Below are the code and all the weights of a small trained network. Each question names an input and a target symbol and asks about switching units off, where a switched-off unit gives its printed mean instead of its output.

import numpy as np


def w(rows, s, z=0):
    codes = np.array(rows[::2]) - 128.0
    scale = np.full(codes.shape[1], s)
    scale[-1] = z or s
    return codes * scale


def f(y):
    return np.maximum(y, 0)


def softmax(a):
    e = np.exp(a - a.max(-1, keepdims=True))
    return e / e.sum(-1, keepdims=True)


def log_softmax(a):
    a = a - a.max(-1, keepdims=True)
    return a - np.log(np.exp(a).sum(-1, keepdims=True))


def net(x, mask):
    ids = ['αβγδζηθλμξστφψω'.index(c) for c in x.split()]
    T = len(ids)
    res = E[ids] + P[:T]
    u = 0
    for l in range(3):
        q, k, v = (res @ M[l].T for M in (Q, K, V))
        z = softmax(np.where(np.tri(T) > 0, q @ k.T / 2**0.5, -1e9)) @ v
        res = res + np.where(mask[u], z, O[l][:, -1]) @ O[l][:, :-1]
        u += 1
        y = f(res @ A[l][:, :-1].T + A[l][:, -1])
        res = res + np.where(mask[u : u + 4], y, B[l][:, -1]) @ B[l][:, :-1]
        u += 4
    return log_softmax(res[-1] @ U[:, :-1].T + U[:, -1])


Q, K, V, O, A, B = {}, {}, {}, {}, {}, {}
E = w([
[72,145,104,154,137,198,198,104,224,129,100],'α',
[173,78,92,109,40,128,160,186,118,150,94],'β',
[104,163,161,91,128,116,127,154,204,138,51],'γ',
[133,133,75,152,121,131,167,170,119,61,174],'δ',
[148,101,75,174,109,96,99,149,159,160,118],'ζ',
[111,175,172,64,169,181,142,198,128,97,61],'η',
[79,166,151,131,113,76,178,147,168,64,77],'θ',
[133,94,108,114,118,175,175,187,168,88,200],'λ',
[95,92,119,116,197,134,165,159,97,134,251],'μ',
[109,146,140,102,189,134,177,187,57,89,156],'ξ',
[127,103,75,143,115,73,153,166,67,160,115],'σ',
[171,124,105,119,140,176,117,186,137,135,146],'τ',
[110,94,57,190,121,114,166,83,136,190,112],'φ',
[120,164,73,160,154,177,111,111,173,163,81],'ψ',
[154,123,141,119,153,102,115,180,79,169,79],'ω',
],0.019)
P = w([
[145,139,9,147,230,243,166,205,161,96,182],'0',
[109,139,146,193,67,128,108,205,124,149,132],'1',
[106,141,151,199,56,112,113,196,135,159,112],'2',
[149,106,77,71,216,97,130,96,183,97,94],'3',
[135,170,193,201,64,112,99,157,128,134,128],'4',
[21,68,134,106,73,74,79,143,135,152,97],'5',
[196,114,72,43,200,73,173,81,183,125,84],'6',
[150,174,220,208,58,92,92,127,126,139,119],'7',
[44,70,154,122,54,37,107,145,134,181,92],'8',
[245,129,66,32,198,43,204,84,191,141,61],'9',
[160,200,203,201,77,125,69,154,104,128,124],'10',
[60,81,105,136,56,40,90,186,133,168,100],'11',
],0.014)
Q[0] = w([
[72,128,58,94,128,81,148,215,155,169,112],'L0H1',
[173,67,64,10,200,88,150,80,180,90,109],'L0H1',
],0.012)
K[0] = w([
[255,162,105,49,155,47,201,69,162,150,122],'L0H1',
[145,100,196,116,63,8,87,47,121,155,114],'L0H1',
],0.012)
V[0] = w([
[217,60,72,177,111,71,20,136,145,112,157],'L0H1',
[149,112,85,169,141,94,104,123,1,74,71],'L0H1',
],0.0082)
O[0] = w([
[113,160,150,103,80,136,202,153,170,203,171,211],'L0H1',
[130,95,202,172,145,194,251,122,100,108,93,1],'L0H1',
],0.016,0.0004)
A[0] = w([
[173,1,114,108,105,174,125,152,133,165,81,189],'L0N1',
[155,124,57,98,143,46,218,128,69,107,140,154],'L0N2',
[185,144,170,142,184,130,104,137,125,184,115,195],'L0N3',
[143,146,225,39,114,93,105,228,59,88,155,253],'L0N4',
],0.0049,0.0024)
B[0] = w([
[37,123,119,77,196,1,101,218,116,92,91,226],'L0N1',
[80,53,103,111,152,114,115,69,220,100,189,240],'L0N2',
[133,177,78,139,96,157,221,103,139,203,51,173],'L0N3',
[117,137,35,220,86,136,92,84,228,205,79,253],'L0N4',
],0.0082,0.0047)
Q[1] = w([
[149,107,99,3,196,152,167,89,157,112,121],'L1H1',
[64,78,78,109,146,71,158,148,160,139,94],'L1H1',
],0.013)
K[1] = w([
[126,68,254,141,49,22,90,53,104,174,99],'L1H1',
[234,112,137,69,147,44,179,52,162,132,97],'L1H1',
],0.0067)
V[1] = w([
[96,85,94,173,51,111,158,38,144,52,193],'L1H1',
[110,118,82,170,211,160,127,37,100,255,100],'L1H1',
],0.0092)
O[1] = w([
[62,143,122,140,173,235,106,174,156,253,28,125],'L1H1',
[71,128,80,100,54,176,186,95,56,46,138,254],'L1H1',
],0.011,0.0052)
A[1] = w([
[92,112,131,254,137,123,119,149,194,210,133,103],'L1N1',
[67,151,163,156,41,133,77,94,174,184,185,85],'L1N2',
[86,155,91,180,205,172,134,58,126,139,191,48],'L1N3',
[95,128,185,162,20,162,191,125,54,155,138,2],'L1N4',
],0.0069,0.004)
B[1] = w([
[211,120,200,62,85,198,73,203,153,146,101,250],'L1N1',
[139,174,122,122,82,41,169,175,22,126,83,192],'L1N2',
[170,21,106,159,44,67,106,150,123,97,115,155],'L1N3',
[105,236,213,111,254,111,18,241,159,8,109,214],'L1N4',
],0.0081,0.013)
Q[2] = w([
[116,165,189,114,205,130,121,41,123,193,172],'L2H1',
[254,224,78,236,138,172,138,146,105,110,124],'L2H1',
],0.0067)
K[2] = w([
[61,141,255,137,70,137,52,114,71,135,153],'L2H1',
[166,159,58,246,132,148,127,240,103,110,171],'L2H1',
],0.0057)
V[2] = w([
[38,64,151,105,159,72,118,177,126,142,158],'L2H1',
[153,111,106,162,177,254,122,92,191,97,207],'L2H1',
],0.0064)
O[2] = w([
[150,136,5,206,134,87,92,159,97,161,133,250],'L2H1',
[75,119,157,116,153,127,140,69,87,214,105,254],'L2H1',
],0.012,0.0054)
A[2] = w([
[118,75,173,210,78,96,84,137,88,74,62,146],'L2N1',
[197,174,130,24,172,101,85,163,101,145,111,146],'L2N2',
[169,61,104,79,225,127,124,64,141,66,85,3],'L2N3',
[180,99,140,165,255,153,203,180,136,129,95,73],'L2N4',
],0.0078,0.0063)
B[2] = w([
[186,100,100,134,146,210,133,114,152,145,141,224],'L2N1',
[113,115,114,86,149,109,183,107,120,52,148,253],'L2N2',
[179,170,129,137,112,152,107,245,46,179,33,161],'L2N3',
[72,69,147,180,70,84,79,114,138,101,107,187],'L2N4',
],0.012,0.017)
U = w([
[66,108,112,114,151,129,33,77,107,112,128,73],'α',
[211,171,116,170,103,181,194,193,202,175,148,224],'β',
[156,101,123,164,122,83,97,88,217,82,128,108],'γ',
[120,100,193,109,64,186,119,162,112,154,130,245],'δ',
[132,142,189,147,133,100,239,183,51,112,111,90],'ζ',
[171,94,153,148,58,178,115,148,81,105,110,14],'η',
[165,119,128,94,224,221,85,150,213,138,154,137],'θ',
[141,170,132,65,155,78,89,146,102,144,114,84],'λ',
[125,200,103,160,17,151,64,165,114,189,102,21],'μ',
[129,94,77,124,201,214,229,80,153,113,82,245],'ξ',
[124,145,181,207,158,95,65,182,143,114,83,104],'σ',
[97,121,177,194,1,32,133,91,92,120,78,255],'τ',
[91,194,142,112,209,197,114,191,50,127,135,14],'φ',
[75,104,177,77,43,162,110,83,62,66,116,114],'ψ',
[150,107,149,123,224,161,187,123,143,71,168,208],'ω',
],0.0069,0.004)

Each question gives the input, a string of symbols that net reads in full, and the target symbol t.
The units are the heads (2 rows each of Q, K, V and O) and the neurons (one row each of A and B). Each row of codes is followed by its name. A weight is (code - 128) times the scale printed after its matrix; where a second scale follows, it is the last column's (O, A, B and U).
mask holds one flag per unit, layer by layer, with each layer's heads first. A switched-off unit (its flag False) gives its mean, the last column of its rows in O or B, instead of its output. The means were averaged over made-up inputs and are rounded, as every weight is.
A unit's drop is (log p(t) with every unit on - log p(t) with that unit switched off) / (log p(t) with every unit on - log p(t) with every unit switched off).
The circuit of an input: a set's keep is (log p(t) with only the set's units on - log p(t) with every unit switched off) / (log p(t) with every unit on - log p(t) with every unit switched off). Starting from the 12 units with the biggest drops (on a tie, the unit counted first), units are removed one at a time, each time the one whose removal leaves the highest keep (on an exact tie, the one counted first), for as long as the keep stays at least 0.8.
units of the circuit, in order: the units of the circuit, biggest drop first
most important unit: the unit with the biggest drop
top k neurons: the k neurons with the biggest drops, biggest first
top k neurons in layer l: the k neurons of layer l with the biggest drops, biggest first
input σ τ δ ω φ φ φ ξ, target σ: units of the circuit, in order	L0H1; L1N4; L2N4
input ξ φ ω φ δ τ θ α, target ξ: units of the circuit, in order	L0H1; L2N1
input ξ φ μ λ φ σ β, target γ: units of the circuit, in order	L0N1; L1H1; L2H1
input ξ θ μ, target ξ: units of the circuit, in order	L0H1; L2N1; L1N4
input φ α β γ μ λ ω δ γ φ μ α, target φ: units of the circuit, in order	L1H1; L1N4; L0N2
input ζ δ η, target ζ: top 2 neurons in layer 2	L2N2; L2N1
input ξ λ γ θ, target σ: units of the circuit, in order	L1H1; L2N3; L0H1
input η μ φ λ θ, target η: top 2 neurons	L2N3; L2N1
input τ λ ψ τ β ζ μ α σ δ φ, target τ: units of the circuit, in order	L1H1; L0H1; L1N2
input ω φ σ ω ξ η ξ μ γ ω δ σ, target ω: most important unit	L1H1
input ω ψ μ ω φ δ λ φ β μ, target γ: units of the circuit, in order	L1H1; L2N4; L2H1
input ω β ψ φ ξ ξ, target φ: units of the circuit, in order	L1N4; L1H1
input φ η ξ ζ λ δ, target ζ: units of the circuit, in order	L0H1; L1N2
input γ η μ λ ψ ω μ μ ω σ, target τ: most important unit	L2N4
input ω θ α δ, target σ: units of the circuit, in order	L1H1; L2N4
input μ λ η λ ξ γ φ σ ξ, target φ: units of the circuit, in order	L1H1; L1N4
input σ σ τ φ δ, target σ: top 3 neurons	L1N4; L2N4; L0N2
input σ δ ψ ψ ψ ψ λ μ ω σ τ ζ, target σ: top 2 neurons	L0N2; L1N4
input θ ω σ ξ β ω α λ θ σ φ λ, target σ: top 3 neurons	L0N2; L1N4; L2N4
input τ θ μ, target τ: most important unit	L1H1
input λ σ σ μ β η σ γ φ, target σ: top 2 neurons	L1N4; L2N4
input ξ φ β λ θ σ λ μ, target ξ: top 2 neurons	L2N1; L1N1
input φ σ δ φ σ ξ σ β δ δ σ θ, target δ: top 2 neurons	L1N1; L0N2
